In the rows, 128 means zero.
Each row has a class, written after it.
[107 153 141 152 159  93 121 105  83 111 134 110  60 131 131 141 105 143
  77 162 104  92 128 135 139 144 157 128 141 128 158 114 163 121 103  87
 106  76 114 119 151  91  98]	k598
[142 102 149 142 191 140 140  89 117 129 153 140 124 117 169 127  66 117
 143  99 121 120  99 145 151  83 166 108 142  79 179  58 120 129 125 144
 123 105 122 121  95  86 168]	k699
[101 112 143 142 155 118 131  93 129 142 138 110  97  98 113 110 147 149
 136 190 106 124 115 101 112 126 106 140 105 106 125 158 122  99  96 116
 115 103 121 130 114 104 101]	k944
[131 170 155 138  74  95 121 215 133 144 141 157 141 131 115 130 100 114
 134 137 170 124 110 142 154 117 147  81 151 192 153 142  63 129 123 162
 147 211 186 106 131 137 120]	k55
[127 155 106  97 167  89 143  77  83 131 157  74  98 115 120  96 108 133
 115 163  94  83 105 135 144 116 131 167 148 108 138 101 127  95  87 106
 120 104 106 134 134 144 141]	k55
[ 95 145 145 145 161  90 158 108 101 120 162 145 100 111 114 148 129 133
 129 186 100 112  97 131 118 141 134 112 101 114 138 142 134 116 106 121
  91 132 110 134 145  94  98]	k961
[102 101 185 156 147 112 141 109 136 120  84 162 102  94 128 132 162 150
  98  91 113  99 146 101  58 128  99 153 153 139 189 118 124 144 111 129
 183 129 136 126  70 130 176]	k585
[ 87 175 131 112 150 107 156 100  94 124 151  76  98 150 132 118 131 122
 134 166 108 102 119 156 161 121 101 151 106 162 111 114 155 101 102  91
 100 108  95 124 168 158 111]	k665
[109  95 176 164 211 110 161  82 162 132  98 160  90 105 105 112 132 121
 130 104 103  97 138  84  68 130 112 167 140 104 199 122 115 130 113 152
 189 112 136 108  51 107 201]	k289
[147  76 138 156 165 134 108  96 109 131 175 115 136 101 143 133 110 113
 144  79 119 134  90 137 126  55 162 109 132  52 135  54 137 142 139 142
 123 111 102 112  94 100 140]	k944
[ 94 157 152 100 140 119 112 112 132 157 122 128 101 146 107  79 147 100
 126 118 165  83 126 173 158 109 154 104 137 172 132 129  97 120 114 173
 124 182 169  83 130 112 146]	k598
[110 153 152 123 119 127 112 117 130 150 141 129 119 121  92 121 133 102
 141 117 149 113 116 160 174 110 170  83 140 145 128 147 116 125  97 180
  88 161 169 107 153  99 140]	k598
[114 136 127 143 133 124 152  81  75 121 154  82  75 124 105 134 133 131
 125 154  77 138  96 101 127 151 123 124 121  94 113 111 119 100 113 110
 105  94 137 112 134  71 142]	k289
[ 86 133 131 153 151  93 146 119  83  97 150  62  70 133 110 111 127 161
 140 130  97  82  94 152 102  80 110 129 130 112 117 102 111 127 120 106
 118 119 104 119 110  74 131]	k950
[ 86 111 134 133 171 122 120 150 168 130 105 138  85 114 108 110 161 155
 110 125 122  76 154 144 107 113  92 150 129 102 176 127 106 129 123  75
 150 106 148 127  92 151 150]	k944
[133 163 159 109 102 114 138 113 124 156 127 173 148 131  97 112 142  78
 145 123 158 135 107 136 142 151 156  92 145 163 136 157 131 116 132 183
 130 195 156 101 124 125 123]	k665
[140  97 116 110 195 144 111 122 129 116 130 100 156 142 180 110  66 149
  94  65 109 111 164 176 148  87 140 117 124 173 110  66 114 127 128 161
 129 129 173  90 143 134 207]	k752
[153 107 146 115 168 136 141  74 112 112 170 121 115  96 139 129 118 130
 106  95  98 143  99 119 123  63 158 110 128  45 128  85 156 146 124 141
  80 112  74 138 118 105 181]	k950
[175 135 123 122 166 145 128  83 111 112 181 101 144  95 145 160  83  91
 156  96 112 141  93 128 168  31 168 114 123  27 121  70 157 135 119 150
  61  96  82 150 150 120 161]	k699
[ 91 153 139 128 129  99 153  98  84 106 152 100  95 125  88 115 145 155
 167 123  94  79  90 126 118 146 117 123 129  86  84  98  99  92 120 120
 121 108 113 112 110  81 126]	k950
[106 170 156  73  91 118 123 124 119 144  91 153 126 142  89 102 134  91
 125 129 171 105 119 148 141 177 164 102 136 156 136 150 109  87 130 162
 105 204 176 104 152 166 129]	k752
[ 88 107 147 140 195 101 166 169 162 128 130 130 112 100 137 100 173 158
  98 172 128  68 155 154  57 106  96 163 145 139 152 137 103 105 107 122
 143 112 132 144 113 128 177]	k961
[163  71 125 124 185 156 131  49 109 149 159  85 146 121 111 120 121 128
 151  75 114 112 108 156 145  98 137 128 135  80 135  78 122 135 121 170
  78 101 132  96  85  80 170]	k585
[130 181 149 150 145  66 155 119  77 147 128  99  90 151 114 139 124 136
  91 158 115  96  98 114 133 121 133 125 132 143  93 117 124 138  99 113
  87 104 106 131 121 106 108]	k665
[164 119 137 146 169 107 113 125 110 157 166 121 153 136 190 116  67 120
 134 107 159 138  85 176 174  27 157 119 143 111 121  29 129 150 120 134
 103 133  99 136 119  76 156]	k665
[160 186 145 103 146  90 130 123 150 162 117 138 127 120  80  93 129  91
 116 151 149 131 119 111 176 140 158 112 142 158 139 181 113  99 104 164
 104 178 167 101 146 180 146]	k55
[128 119 167 164 143 105 157 101 135 120 101 171 121 106 100 135 125 126
 108 133 122 134 126  65  62 131 125 148 131  96 181 126 120 123 120 150
 192 116 116 137  68  96 169]	k63
[120 181 166 113 122 100 137 130 126 137  97 178 122 142 109 124 133  91
 130 121 175 119 113 143 149 141 149  92 121 151 148 159 108 119 122 168
 133 185 173 111 131 140 127]	k699
[ 99 148 175 122 109 113 154 151  85 112 109 142 101 142 127 112 101  98
 110 120 152 111 111 136 125 116 158  87 176 189 186 123  93 110 119 169
  97 164 162  97 129 104 139]	k752
[ 91 130 145 171 151 103 138 106  71 113 176  88  58 109 128 148 116 146
  99 182  89 100  91 146 126 121 159 114 139 116 148  98 133 126 108 102
 121  74 113 127  93  88 104]	k944
[126 159 183 136 112  87 119 155 101 132 116 184 144 147 102 124 112  85
 143  98 162 102 110 123 129 110 160 112 172 153 156 125  97 117 117 189
 126 178 172 124 135 114 129]	k689
[106 117 154 145 161 110 168 106 142 137 100 189 111  90  96 118 163 118
  88 126 122 110 128  97  64  93  99 151 138 112 180 149 127 127 108 126
 132 136 114 158 109 135 176]	k689
[147  98 143 106 155 155 103  96 127 144 149  98 159 115 110 165 110 127
 104  71 115 138 137 155 130 106 126 143  92 122 150  92 147 136 110 191
 128 182 158 124 121 159 170]	k585
[143 175 168 125  96 105 136 152 121 143 130 140 124 137 113 119 130 106
 133 134 164 126 120 146 129 101 144  83 148 164 135 150 112 130 123 168
  91 219 161 115 145 103 102]	k665
[ 99 142 130 108 127 130 139 117 123 151 133 113 127 142  96  89 155 108
 120 129 150 129 104 187 149 167 156 108 135 166 114 143 106  86 126 166
 155 169 181  97 112 127 139]	k944
[161 153 121  98 176 150 108 108 121 128 140 128 164 138 126 126  88 117
  91  90 118 157 146 156 178  78 142 133 118 143 131 100 164 113 110 154
 140 146 152 109 152 154 172]	k63
[139 106 138 119 147 148 141 120  94 135 157 127 132 122 122 140  89  89
 120 132 127 171  67 106 118  70 154 109 117  73 126 118 158 106 135 160
  71 125  71 121 131  81 121]	k752
[149  67 126 103 201 128 117  60 109 125 170 127 140 127 143 126 106  88
 153  55 116 150  77 138 150  83 164 126 113  56 141  42 135 162 136 159
 102 121  95 111 100 105 175]	k961
[ 53 103 164 155 155 140 160 155 155 150 109 202  89 109 133 124 158 153
  82 190 140  85 144 139  46 140 105 147 144 137 201 151 152 106 123 129
 162 129 126 164  95 109 159]	k689
[100 148 143 174 180 115 159 103  92 112 168 105  81 110 118 156 114 131
 135 153  75 129 103 100 131 106 110 131  96 121 122 107 141 102 102 132
 136 102 100 105 122  79 129]	k289
[ 95 150 117  96 168 126 152  58  99 147 134  85  91 120  95 107 157 133
 124 165  84 122  95 120 112 117 124 148 112  83  95 129 171  92  95 128
  65 152  99 149 166 119 137]	k961
[ 83 168 144 130 108 145 180 105  78 135 164 131  88 138 143 134 119 125
 122 182  79 113  99 130 123 162 119 126 122 122 143 107 127  73 109 109
 123 128 141 135 140  82  97]	k289
[104 156 158 133 130  89 166  66  56 131 172  96  83 115 103 145 123 106
 127 170  84 118  76  98 105 128 133 117 120 103 132 104 146 117 105 131
  86 123  97 133 134  90 116]	k665
[ 97 145 133 143 139 111 148  91  73  90 155 119  77 128 113 138 100 137
 127 164  71  85 115 125 114 125 136 142 145  89 163 115 134 100 116  90
 108  91 102 153 149  91 110]	k689
[127 150 144 119 138 100 123 141  90 155 142 107 123 145  93 108 145 125
 111 154 156  94 108 169 156 108 168 100 145 155 117 132  96 117 109 168
  74 168 157 105 145 131 127]	k961
[123 126 172 157 178  96 167 146 159 152 118 177 116 103 134 115 161 140
 102 154 160  73 148 147  95  72 110 130 152 132 175 145 125 147 105 125
 117 103 100 139  89 126 153]	k665
[158  91 142 148 157 130 115  82  87 124 149 127 131 129 156 122  90 112
 112  76 113 160  86 148 151  42 162 116 151  89 144  73 154 160 125 105
 113  94  98 113 114 117 132]	k944
[134  98 147 143 213  93 167 100 164 165  98 140 100 110 124  60 163 137
  95  90 114  75 134 109 106 106 121 135 162 115 164 107  73 122 115 116
 165  93 143  97  60 157 220]	k55
[152 139 170 116 124 127 114 127  92 131 113 121 126 154  81 112 126 102
 115  90 159 144 116 115 114 145 187  97 177 143 143 140 129 114 129 216
 147 180 174  83  96  84 140]	k63
[ 85 129 172 133 134 121 153 106  99 122 148 127  70 102 115 141 124 121
 125 190 103 134  92 104  99 142 112 109  98 140 119 132 126  95 109 120
  84 114 125 109 128 102 102]	k752
[159 191 153 118 104  85 138 134  93 142 138 146 125 127 112 106 111 111
 122 140 142  96 118 118 150 105 167  84 175 143 141 133  94 117 112 173
  90 174 168 104 148 124 130]	k55
[105 139 126 135 150  95 134  89  87 129 151  85  87 138 113 108 124 122
 117 157  82  91  95 122 125 131 147 137 132  77 125 105 106 102 124 107
 132  76 133 128 107  98 132]	k944
[151 171 149 135 102  76 126 112 122 132  90 170 134 148  69  98 140  80
 156  89 154 101 103 110 128 157 158 105 150 139 146 149 100 113 149 201
 141 194 189  92  84 108 106]	k950
[140 160 183 151 112 100 131 149 109 128 105 165 120 137 111 101 115 125
 107 116 147  99 137 141 129  58 168  85 181 143 192 164  88 127 109 160
 122 186 165 113 124 113 102]	k944
[168  99  86 138 174 126 140 129 128 157 168  88 158 135 168 104  68 127
 132 123 139 134  96 157 178  93 139 128 136 117 142  54 106 122 129 124
  96 111 124 115 120 107 158]	k55
[ 85 122 142 139 184 124 147 138 164 134 103 131  87 113 141 100 157 153
  83 136 106  66 159 137  68 112 113 152 159 109 169 133 147 131 122  88
 138 101 132 147 103 146 166]	k944
[135 116 152 162 174 125 127 104 138 142 121 174 135  79 103 131 150 120
 124 116 134 121 119 109 100  88 117 154 148 114 145 101 158 120 104 143
 172  91 125 122  63 123 161]	k63
[129 108 145 120 162 164 128 102 119 155 154 134 107 119 124 143  99 105
 159 126 147 119  83 145 114  75 160 105 124   4 178  74 167 118 145 152
  66 149 105 141 118  80 133]	k699
[177 125 118 121 180 143 138  86 110 115 159  75 125 150 130 114  91 125
 101  79  92 103 144 173 156  94 153 145 138 117 123  63  94 122 129 140
 145 116 156  89 110 133 179]	k289
[ 68 116 171 134 162 131 154 134 147 160  96 148  94 108 117 107 190 140
  98 128 127  69 137 161  62 155 105 143 167 145 196 158 157 110 108 120
 138 149 163 137  94 128 150]	k585
[122 132 150  97 122 143 123 133 135 145  85 131 110 144  70 115 132  92
 121 110 155 125 118 132 110 148 146 117 140 150 149 168 137 102 133 178
  97 194 172  97 116 143 110]	k752
[135 171 156 101 118 114 124 102  84 133 107 153 114 126  93  96 158 117
 108 103 128 106 132 124 152 147 165 102 188 155 128 157 107 115 100 161
 138 155 179  87 130 120 164]	k289
[114 126 155 151 154  80 153 158 143 137  89 161 129 118 151  87 150 142
  93  85 121  76 124 102  84 102 121 136 165 115 173 118  98 126 118 102
 156 140 129 152  92 131 154]	k950
[151 106 130 113 140 153 121 132 148 122 145 107 131 133 146 142  99 155
  96  87 114 158 153 168 117 102 102 129 102 179  99  87 117 157 131 143
 163 179 157 106 109 130 159]	k665
[ 96 138 154 159 133  94 156 116  51 119 179 127  94 123 112 165 107 118
 101 184  82 110  77  94 116 104 132 125 119 115 150 139 130 130  99  89
  82  84  73 155 150 109  80]	k689
[149  86 120 121 192 164 103 118 132 127 164 105 103 111 174 128 107 117
 144 120 150 126  96 180 148  70 155 132 136  85 148  91 160 138 128 133
 119 108  95 126  76  94 104]	k699
[143 102 113 115 183 138 118 102 121 154 157 112 151 131 167 105  97 138
 124 101 122 114  99 139 158  74 164 128 123  54 135  74 153 122 123 161
  94 126  86 149 114  96 156]	k950
[147  94 128 157 194 131 134 113 130 128 152  96 136 141 161 101  96 130
 150  59 115 124  93 157 148  69 167 110 149  76 128  64 146 126 138 151
 108 115 108 119 100  73 163]	k950
[141  93 112 112 182 136 141  72 105 138 151 107 174 103 115 128  96 135
 103  81 113 123 119 156 127 137 143 128  90 132  81  52 109  83 124 190
 157 139 136  85 112 139 193]	k752
[174  97 141 124 135 170 111 112 104 141 141  98 147 153 163 103  99 106
 137  46 109 152  93 142 144  47 156 118 174  73 145  71 142 123 147 120
  92 146 124 117 130  87 127]	k585
[176 113 118 104 188 128 131  44 117 142 162  75 126 124  96 117 117 139
 100  94 120 103 143 189 159  97 142 127 103 128  93  59 100 146 125 168
 120 130 142  80  94 149 201]	k665
[ 97 125 145 190 108 110 158 186 134 117 102 196 142 120 131 165 127 126
  90 152 127 116 146  82  84 132  96 153 135 155 198 138 131 108 129 125
 166  99 127 166 131 143 138]	k689
[ 73 115 174 158 130 131 149 137 117 111 131 174  90 104 120 147 130 122
 111 132  99 111 120 101  93 101 113 149 153 128 192 106 125 118 111 115
 160  99 111 153 105 139 162]	k689
[109 140 131 124 146 112 159 104  94 134 149  92 100 121 109 126 131 129
  98 155  95 119 105  91 122 126 137 116 115  75 150 126 112 101 108 128
  82 124 111 140 137 101 122]	k944
[159 159 156 136 101 111 127 158 130 128 114 141  86 136  92 130 127 122
 113 130 162 116 127 142 148 110 158  99 161 155 175 163 104 136 116 168
 125 183 155 101  93 141  90]	k55
[125 146 166 113 131 122 124 144 104 145 112 120  95 159  83 122 136 122
  90 129 159 110 125 151 118 141 163  99 152 139 164 164 139 127 122 154
  81 186 161 100 127 132  80]	k944
[ 86 128 158 125 208 134 178 124 150 152 103 155 106 108 136 104 161 146
  83 110  94  86 152 101  59 149  97 167 151 111 154 112 147  91 104 123
 163 123 135 131 108 127 206]	k289
[ 87 180 138 202 124  86 142 155 102 112 144 122 102 112 163 150 109 121
 173 176 117  90  99 120 139  61 107 107 111 146 127 105 113 113 114 112
 127 104 129 141 142  98  96]	k699
[140 118 141 133 168 144 138 101 113 123 163 142 127 121 115 145 108 122
  94  90 106 106 135 160 166  78 152 118 119 143 159  97 106 133 107 160
 125 138 124 121 112 161 146]	k689
[160  99 121 109 218 171  98  87 133 138 175  56 153 131 129 114  85 147
 114  89 104 134 147 182 159  67 152 135 112 120  99  81 157 118 110 158
 129 132 142  97 134 139 184]	k63
[141  71 132  92 192 159 110 100 113 144 140  77 125 117 157 110  84 126
 110 100 136 142 108 121 123  76 167 126 132  62 145  66 161 111 123 153
  54 147  86 126 145 110 168]	k752
[148  83 107 124 188 153 104 128 138 118 172  72 129 126 174 106 114 144
 142  77 129 112 115 173 137   8 133 134 128  69 109  58 151 154 139 143
  94 115  84 132 105  96 165]	k950
[133 151 166 113 118 101 107 107 108 123 107 137  92 131  88 124 151  91
 124 113 170 108 117 117 155 132 173 125 158 161 155 143 104 139 103 189
 104 172 142 125 104 147 116]	k689
[104 148 148 150 135 131 155 108  81 128 151  94  55 133  96 150 142 125
 130 144  90 135  83 127 104 123  95 139 117 128  95 109 141 115 105 110
 108 119 138 107 106  81  94]	k289
[189 174 127 131 198 118 130  66  99 130 154 110 139 135 109 140  95 111
  90  95 135 112 127 165 199  77 189 117 112 105 129  64 155 122 111 164
 102 133 110 102 120 152 144]	k63
[ 97 172 111 126 124 123 139 102  97 144 149 154  94 107  98 140 151 130
 106 178  83 116  96 116 136 126 100 116  93 114 118 149 143 106 109  80
 103 130 123 130 129 121  51]	k944
[159  99 107  92 168 147 116  75 114 148 141 136 139 108 126 119  92  88
 111 100 131 158  80 132 154 104 171 113 119  59 140  78 151 113 139 140
  72 136 107 120 124 110 160]	k752
